Here is a tiny trained network, its code and every weight. The questions are about switching its units off for an input and a target symbol, where a switched-off unit gives its printed mean instead of its output.

import numpy as np


def w(rows, s, z=0):
    codes = np.array(rows[::2]) - 128.0
    scale = np.full(codes.shape[1], s)
    scale[-1] = z or s
    return codes * scale


def f(y):
    return y / 2 * (1 + np.tanh(0.7978845608 * (y + 0.044715 * y**3)))


def softmax(a):
    e = np.exp(a - a.max(-1, keepdims=True))
    return e / e.sum(-1, keepdims=True)


def log_softmax(a):
    a = a - a.max(-1, keepdims=True)
    return a - np.log(np.exp(a).sum(-1, keepdims=True))


def net(x, mask):
    ids = ['δζηθμξπστφψ'.index(c) for c in x.split()]
    T = len(ids)
    res = E[ids] + P[:T]
    r = res
    for j in range(2):
        rows = slice(2 * j, 2 * j + 2)
        q, k, v = (r @ M[0][rows].T for M in (Q, K, V))
        z = softmax(np.where(np.tri(T) > 0, q @ k.T / 2**0.5, -1e9)) @ v
        o = O[0][rows]
        res = res + np.where(mask[j], z, o[:, -1]) @ o[:, :-1]
    y = f(res @ A[0][:, :-1].T + A[0][:, -1])
    res = res + np.where(mask[2:10], y, B[0][:, -1]) @ B[0][:, :-1]
    return log_softmax(res[-1] @ U[:, :-1].T + U[:, -1])


Q, K, V, O, A, B = {}, {}, {}, {}, {}, {}
E = w([
[141,74,204,62],'δ',
[73,119,109,141],'ζ',
[146,144,97,204],'η',
[201,197,161,201],'θ',
[201,96,104,174],'μ',
[164,195,251,134],'ξ',
[199,39,158,83],'π',
[155,57,101,128],'σ',
[221,124,204,129],'τ',
[46,60,235,213],'φ',
[74,219,170,187],'ψ',
],0.011)
P = w([
[133,163,110,48],'0',
[122,131,111,107],'1',
[116,122,119,139],'2',
[112,112,121,177],'3',
[111,91,124,211],'4',
[110,76,126,239],'5',
[100,55,122,254],'6',
],0.0048)
Q[0] = w([
[252,139,88,110],'h1',
[85,36,72,214],'h1',
[183,135,153,134],'h2',
[113,95,174,198],'h2',
],0.027)
K[0] = w([
[169,26,131,26],'h1',
[51,112,98,253],'h1',
[51,129,102,118],'h2',
[129,90,164,182],'h2',
],0.026)
V[0] = w([
[161,71,151,160],'h1',
[84,88,229,167],'h1',
[87,112,144,85],'h2',
[85,10,239,255],'h2',
],0.009)
O[0] = w([
[210,125,123,91,163],'h1',
[126,135,188,38,182],'h1',
[71,104,112,154,111],'h2',
[131,209,88,1,254],'h2',
],0.0066,0.0056)
A[0] = w([
[94,162,212,210,151],'n1',
[97,85,254,149,128],'n2',
[191,74,189,192,82],'n3',
[60,2,130,142,108],'n4',
[154,100,79,207,224],'n5',
[128,14,143,135,41],'n6',
[87,120,19,211,19],'n7',
[50,191,136,149,4],'n8',
],0.017,0.0041)
B[0] = w([
[79,175,71,189,212],'n1',
[133,203,126,73,187],'n2',
[242,142,112,130,203],'n3',
[18,121,67,169,179],'n4',
[79,19,181,137,253],'n5',
[150,97,41,54,155],'n6',
[147,251,194,73,173],'n7',
[203,74,46,78,158],'n8',
],0.026,0.0042)
U = w([
[150,118,44,166,41],'δ',
[110,12,86,114,70],'ζ',
[161,111,132,119,15],'η',
[191,111,120,235,233],'θ',
[148,196,147,145,31],'μ',
[204,33,160,141,109],'ξ',
[234,136,155,136,96],'π',
[147,128,235,135,246],'σ',
[56,120,124,148,253],'τ',
[128,138,161,2,116],'φ',
[194,69,76,80,74],'ψ',
],0.0056,0.0043)

Each question gives the input, a string of symbols that net reads in full, and the target symbol t.
The units are the heads (2 rows each of Q, K, V and O) and the neurons (one row each of A and B). Each row of codes is followed by its name. A weight is (code - 128) times the scale printed after its matrix; where a second scale follows, it is the last column's (O, A, B and U).
mask holds one flag per unit, heads first, then neurons. A switched-off unit (its flag False) gives its mean, the last column of its rows in O or B, instead of its output. The means were averaged over made-up inputs and are rounded, as every weight is.
A unit's drop is (log p(t) with every unit on - log p(t) with that unit switched off) / (log p(t) with every unit on - log p(t) with every unit switched off).
The circuit of an input: a set's keep is (log p(t) with only the set's units on - log p(t) with every unit switched off) / (log p(t) with every unit on - log p(t) with every unit switched off). Starting from all 10 units, units are removed one at a time, each time the one whose removal leaves the highest keep (on an exact tie, the one counted first), for as long as the keep stays at least 0.8.
circuit, biggest first: the units of the circuit, biggest drop first
k most important neurons: the k neurons with the biggest drops, biggest first
heads that matter: for each layer, one digit per head in row order, 1 if its drop is at least 0.15 and else 0, layers parted by /
drop when u is switched off: that unit's drop, to one decimal
input τ μ φ η η, target φ: heads that matter -> 11
input ζ ζ δ ζ ξ, target μ: circuit, biggest first -> n2, n1, n5
input ξ ζ ζ, target τ: circuit, biggest first -> h2, n4, n3
input μ ζ η φ ζ ζ ψ, target ψ: circuit, biggest first -> n8, h2
input ζ ζ ζ φ η μ, target φ: circuit, biggest first -> h2, h1
input θ ζ ζ η ψ, target δ: circuit, biggest first -> n1, n8
input ζ η μ δ ζ η τ, target π: heads that matter -> 00
input τ ζ φ ζ π, target φ: circuit, biggest first -> h2
input ψ ζ ζ ζ θ π, target ψ: circuit, biggest first -> n6, n3, h2
input ζ σ μ θ ζ π π, target ψ: heads that matter -> 00
input ξ φ ζ ψ, target ψ: heads that matter -> 01
input ψ θ μ, target ξ: circuit, biggest first -> n5, h2, n3, h1
input σ τ ζ φ σ, target φ: circuit, biggest first -> h1, h2
input μ θ ζ ψ τ θ δ, target φ: heads that matter -> 00
input μ ψ ζ η φ θ, target φ: 2 most important neurons -> n1, n3
input ζ ζ η δ θ, target θ: 3 most important neurons -> n1, n3, n7
input θ π φ τ ξ, target φ: 2 most important neurons -> n1, n3
input ζ φ ψ η ζ, target ψ: 3 most important neurons -> n8, n7, n5
input ζ ζ ζ ξ, target μ: drop when n2 is switched off -> 0.5
input σ θ θ σ θ ζ η, target σ: drop when n6 is switched off -> 0.2
input ξ ζ φ η, target φ: drop when h1 is switched off -> 0.4
input η η θ δ φ ζ μ, target φ: drop when h2 is switched off -> 0.6
input ζ φ ζ, target φ: most important neuron -> n1
input σ θ ψ, target δ: 2 most important neurons -> n1, n8
